Here is a tiny trained network, its code and every weight. The questions are about switching its units off for an input and a class, where a switched-off unit gives its printed mean instead of its output.

import numpy as np


def w(rows, s, z=0):
    codes = np.array(rows[::2]) - 128.0
    scale = np.full(codes.shape[1], s)
    scale[-1] = z or s
    return codes * scale


def f(y):
    return y / 2 * (1 + np.tanh(0.7978845608 * (y + 0.044715 * y**3)))


def log_softmax(a):
    a = a - a.max(-1, keepdims=True)
    return a - np.log(np.exp(a).sum(-1, keepdims=True))


def net(x, mask):
    res = np.array(x, float).reshape(1, 7) / 4 @ E
    y = f(res @ A[0][:, :-1].T + A[0][:, -1])
    res = res + np.where(mask, y, B[0][:, -1]) @ B[0][:, :-1]
    return log_softmax(res[-1] @ U[:, :-1].T + U[:, -1])


A, B = {}, {}
E = w([
[147,66,159,245,114,214,155,89,122,100,155],'x0',
[125,179,92,105,183,154,73,2,201,174,81],'x1',
[224,156,115,152,118,165,125,81,213,110,59],'x2',
[178,122,235,150,109,38,92,215,102,196,22],'x3',
[103,149,121,185,178,80,123,140,184,182,115],'x4',
[93,132,57,106,105,151,164,138,226,155,219],'x5',
[65,159,111,105,159,159,108,119,81,102,193],'x6',
],0.0073)
A[0] = w([
[149,192,90,126,117,128,99,28,189,160,104,191],'N1',
[63,115,79,30,91,66,66,209,106,100,137,184],'N2',
[220,116,157,183,83,141,94,142,127,134,140,181],'N3',
[178,245,119,59,174,121,101,102,216,145,59,203],'N4',
[94,166,115,105,147,156,159,152,88,159,151,179],'N5',
[110,155,97,171,72,184,127,87,152,92,208,208],'N6',
[94,74,60,162,143,220,152,65,120,113,209,209],'N7',
[120,178,120,61,136,31,61,115,140,159,116,254],'N8',
[237,1,122,233,74,97,185,161,102,100,52,244],'N9',
[113,30,97,114,140,192,81,42,128,66,252,190],'N10',
[189,124,197,217,44,122,134,202,95,119,118,223],'N11',
],0.0075,0.0032)
B[0] = w([
[210,164,80,192,75,194,224,18,219,99,108,216],'N1',
[124,178,145,89,170,91,146,200,157,156,147,193],'N2',
[167,105,52,179,184,107,140,109,133,53,162,179],'N3',
[177,180,59,138,78,126,131,125,170,159,82,235],'N4',
[108,197,148,98,188,91,112,135,95,102,138,154],'N5',
[94,130,175,147,106,162,121,90,192,40,171,200],'N6',
[122,152,255,187,134,177,184,99,152,78,201,229],'N7',
[152,182,135,70,138,110,140,109,200,164,67,208],'N8',
[167,64,74,110,139,122,126,147,85,46,162,252],'N9',
[41,129,189,199,199,187,117,154,174,127,130,225],'N10',
[158,98,111,141,153,75,43,190,146,123,213,226],'N11',
],0.0093,0.011)
U = w([
[124,186,193,17,157,51,137,189,95,220,81,189],'0',
[51,169,235,237,140,185,187,89,125,52,210,61],'1',
[215,2,65,164,148,81,77,179,89,89,188,222],'2',
[226,201,74,199,74,146,180,59,142,145,67,11],'3',
],0.0077,0.0012)

Each question gives the input, the list of numbers given to net, and the class t.
The units are the neurons (one row each of A and B). Each row of codes is followed by its name. A weight is (code - 128) times the scale printed after its matrix; where a second scale follows, it is the last column's (A, B and U).
mask holds one flag per neuron, in row order. A switched-off neuron (its flag False) gives its mean, the last column of its row in B, instead of its output. The means were averaged over made-up inputs and are rounded, as every weight is.
A unit's drop is (log p(t) with every unit on - log p(t) with that unit switched off) / (log p(t) with every unit on - log p(t) with every unit switched off).
The circuit of an input: a set's keep is (log p(t) with only the set's units on - log p(t) with every unit switched off) / (log p(t) with every unit on - log p(t) with every unit switched off). Starting from all 11 units, units are removed one at a time, each time the one whose removal leaves the highest keep (on an exact tie, the one counted first), for as long as the keep stays at least 0.8.
units of the circuit, in order: the units of the circuit, biggest drop first
top k neurons: the k neurons with the biggest drops, biggest first
drop when u is switched off: that unit's drop, to one decimal
input [-5,2,2,2,3,3,8], class 3: units of the circuit, in order -> [N4]
input [-2,0,0,-1,-1,-5,-1], class 0: units of the circuit, in order -> [N1, N9, N7]
input [-3,4,-4,-5,-2,-3,-5], class 3: top 2 neurons -> [N6, N7]
input [-2,1,-5,-2,7,7,-7], class 3: top 3 neurons -> [N10, N11, N7]
input [-4,-5,1,8,-1,-7,5], class 2: top 2 neurons -> [N11, N9]
input [2,5,3,8,2,-7,-3], class 2: top 2 neurons -> [N9, N11]
input [-6,-2,-2,1,-8,-5,-4], class 0: drop when N2 is switched off -> 0.2
input [6,5,-3,6,8,-2,2], class 2: drop when N7 is switched off -> 0.1
input [-4,-1,-4,-3,6,5,-3], class 0: drop when N4 is switched off -> 0.0
input [-8,8,-5,-5,6,-3,5], class 3: drop when N1 is switched off -> 0.9
